[[142 132 148 102 127 108 133]
 [104 150 110 136 119 147 102]
 [142 121 153 105 107 116 110]
 [149 106 128 106 138 154 148]
 [104 135 154 115 153 135 126]
 [113 100 140 111 104 127 117]
 [151 153 148 101 139 134 127]
 [127 114 118 131 155 137 145]
 [127 154 149 155 106 114 148]]
->
[[133 102 110 148 126 117 127 145 148]
 [108 147 116 154 135 127 134 137 114]
 [127 119 107 138 153 104 139 155 106]
 [102 136 105 106 115 111 101 131 155]
 [148 110 153 128 154 140 148 118 149]
 [132 150 121 106 135 100 153 114 154]
 [142 104 142 149 104 113 151 127 127]]

[[130 129 118 128 130 122 134 133 129 126 121 128 107 147]
 [128 128 115 128 141 124 139 127 129 125 111 127 109 133]
 [129 129 134 128 110 116 123 135 128 130 152 129 128 149]]
->
[[147 133 149]
 [107 109 128]
 [128 127 129]
 [121 111 152]
 [126 125 130]
 [129 129 128]
 [133 127 135]
 [134 139 123]
 [122 124 116]
 [130 141 110]
 [128 128 128]
 [118 115 134]
 [129 128 129]
 [130 128 129]]

[[116 151 106 132 136 115 132 144 129]
 [130 141 130 129 128 109 113 120 126]
 [123 126 119 146 137 125 128 126 111]
 [110 129 120 131 123 130 138 139 144]
 [119 121 100 142 143 131 127 133 139]
 [114 150 144 129 123 142 141 136 134]
 [124 126 122 143 139 124 128 125 111]
 [123 127 119 145 139 126 127 125 113]
 [133 117 126 135 124 129 121 130 117]]
->
[[129 126 111 144 139 134 111 113 117]
 [144 120 126 139 133 136 125 125 130]
 [132 113 128 138 127 141 128 127 121]
 [115 109 125 130 131 142 124 126 129]
 [136 128 137 123 143 123 139 139 124]
 [132 129 146 131 142 129 143 145 135]
 [106 130 119 120 100 144 122 119 126]
 [151 141 126 129 121 150 126 127 117]
 [116 130 123 110 119 114 124 123 133]]

[[150 130]
 [147 134]
 [150 117]
 [155 120]
 [135 125]
 [140 115]
 [138 112]
 [146 122]
 [131 128]]
->
[[130 134 117 120 125 115 112 122 128]
 [150 147 150 155 135 140 138 146 131]]

[[119 117 133 119 137 144 127 111 131 133]
 [120 117 136 120 143 151 128 113 133 129]
 [130 135 121 124 116 106 127 130 121 135]
 [121 116 132 123 134 141 131 108 131 133]
 [131 130 123 138 118 119 125 140 123 119]
 [137 140 119 139 108  99 127 148 120 122]
 [125 123 128 128 127 132 127 120 127 128]
 [121 124 134 113 146 148 125 118 131 132]]
->
[[133 129 135 133 119 122 128 132]
 [131 133 121 131 123 120 127 131]
 [111 113 130 108 140 148 120 118]
 [127 128 127 131 125 127 127 125]
 [144 151 106 141 119  99 132 148]
 [137 143 116 134 118 108 127 146]
 [119 120 124 123 138 139 128 113]
 [133 136 121 132 123 119 128 134]
 [117 117 135 116 130 140 123 124]
 [119 120 130 121 131 137 125 121]]

[[116 154 108 115 118 119]
 [121 118 139 146 125 123]
 [120 151 135 125 131 146]
 [138 123 106 131 133 120]
 [115 150 137 119 145 131]
 [110 154 112 127 124 119]
 [112 150 138 118 117 135]
 [131 148 118 102 136 132]
 [123 119 122 156 133 118]]
->
[[119 123 146 120 131 119 135 132 118]
 [118 125 131 133 145 124 117 136 133]
 [115 146 125 131 119 127 118 102 156]
 [108 139 135 106 137 112 138 118 122]
 [154 118 151 123 150 154 150 148 119]
 [116 121 120 138 115 110 112 131 123]]
---
[[131 156 121 144]
 [133 133 113 115]]
->
[[131 156]
 [133 133]]

[[112 155]
 [127 106]
 [126 143]]
->
[[112 155]
 [127 106]]

[[143 120 121 131 151]
 [118 107 120 123 124]
 [114 124 122 125 120]]
->
[[143 120]
 [118 107]]

[[142 154 147]
 [101 122 108]]
->
[[142 154]
 [101 122]]

[[139 139 135 141 136]
 [135 111 135 156 144]
 [140 117 150 133 133]]
->
[[139 139]
 [135 111]]

[[134 106 102 113]
 [149 156 115 126]]
->
[[134 106]
 [149 156]]

[[135 134 120 136]
 [155 125 126 138]]
->
[[135 134]
 [155 125]]

[[122 141 116 154]
 [123 140 112 149]
 [132 127 142 122]]
->
[[122 141]
 [123 140]]
---
[[140 121 140 123 133 127 138 126 141 134 127 131 119]
 [139 130 122 123 127 130 124 135 107 114 135 123 131]
 [141 122 132 114 135 123 137 130 127 126 127 126 124]
 [141 126 124 144 116 127 130 130 123 120 134 117 116]
 [153 119 145 138 125 131 135 127 139 131 133 130 112]]
->
[[153 119 145 138 125 131 135 127 139 131 133 130 112]
 [140 121 140 123 133 127 138 126 141 134 127 131 119]
 [141 122 132 114 135 123 137 130 127 126 127 126 124]
 [141 126 124 144 116 127 130 130 123 120 134 117 116]
 [139 130 122 123 127 130 124 135 107 114 135 123 131]]

[[124 124 118]
 [128 150 146]
 [131 108 136]
 [126 130 133]
 [109 134 129]
 [132 128 119]
 [121 117 124]
 [144 149 117]
 [113 115 126]
 [142 140 115]]
->
[[128 150 146]
 [131 108 136]
 [126 130 133]
 [109 134 129]
 [113 115 126]
 [121 117 124]
 [132 128 119]
 [124 124 118]
 [144 149 117]
 [142 140 115]]

[[129 149 112]
 [130 135 109]
 [128 152 131]]
->
[[128 152 131]
 [129 149 112]
 [130 135 109]]

[[132 148 135 144 128 140 118 128 134 131]
 [126 129 124 143 122 117 117 142 109 120]
 [139 126 142 137 115 124 106 146 111 129]]
->
[[139 126 142 137 115 124 106 146 111 129]
 [132 148 135 144 128 140 118 128 134 131]
 [126 129 124 143 122 117 117 142 109 120]]

[[151 113 124 122 127 131 129 118 131 127 113 123 131 122]
 [122 123 128 110 122 145 139 124 121 126 131 131 122 120]]
->
[[122 123 128 110 122 145 139 124 121 126 131 131 122 120]
 [151 113 124 122 127 131 129 118 131 127 113 123 131 122]]

[[124 122 136 129 132 132 125 136 127]
 [116 120 127 120 128 121 130 123 119]
 [111 111 138 124 135 126 128 134 116]
 [107 108 150 123 134 135 122 138 114]
 [138 147 104 121 113 117 134 105 134]
 [133 131 125 128 127 127 128 129 133]
 [136 137 120 127 123 127 129 123 135]
 [125 130 113 119 124 113 133 115 125]
 [135 127 135 137 134 136 125 141 134]]
->
[[107 108 150 123 134 135 122 138 114]
 [111 111 138 124 135 126 128 134 116]
 [124 122 136 129 132 132 125 136 127]
 [135 127 135 137 134 136 125 141 134]
 [116 120 127 120 128 121 130 123 119]
 [133 131 125 128 127 127 128 129 133]
 [136 137 120 127 123 127 129 123 135]
 [125 130 113 119 124 113 133 115 125]
 [138 147 104 121 113 117 134 105 134]]

[[124 123 131 127]
 [118 117 135 124]
 [127 140 104 135]
 [137 145 110 128]
 [100 107 124 138]
 [110 109 136 133]
 [131 141 107 133]
 [128 138 119 111]
 [126 119 142 125]]
->
[[126 119 142 125]
 [110 109 136 133]
 [118 117 135 124]
 [124 123 131 127]
 [100 107 124 138]
 [128 138 119 111]
 [137 145 110 128]
 [131 141 107 133]
 [127 140 104 135]]

[[114 105 130 129]
 [138 129 132 105]
 [138 150 135 119]]
->
[[138 150 135 119]
 [138 129 132 105]
 [114 105 130 129]]

[[134 126 128 142 128 109 128 129 130 129 127 153 127 121]
 [118 129 129 128 128 118 116 122 135 128 130 144 129 132]]
->
[[118 129 129 128 128 118 116 122 135 128 130 144 129 132]
 [134 126 128 142 128 109 128 129 130 129 127 153 127 121]]
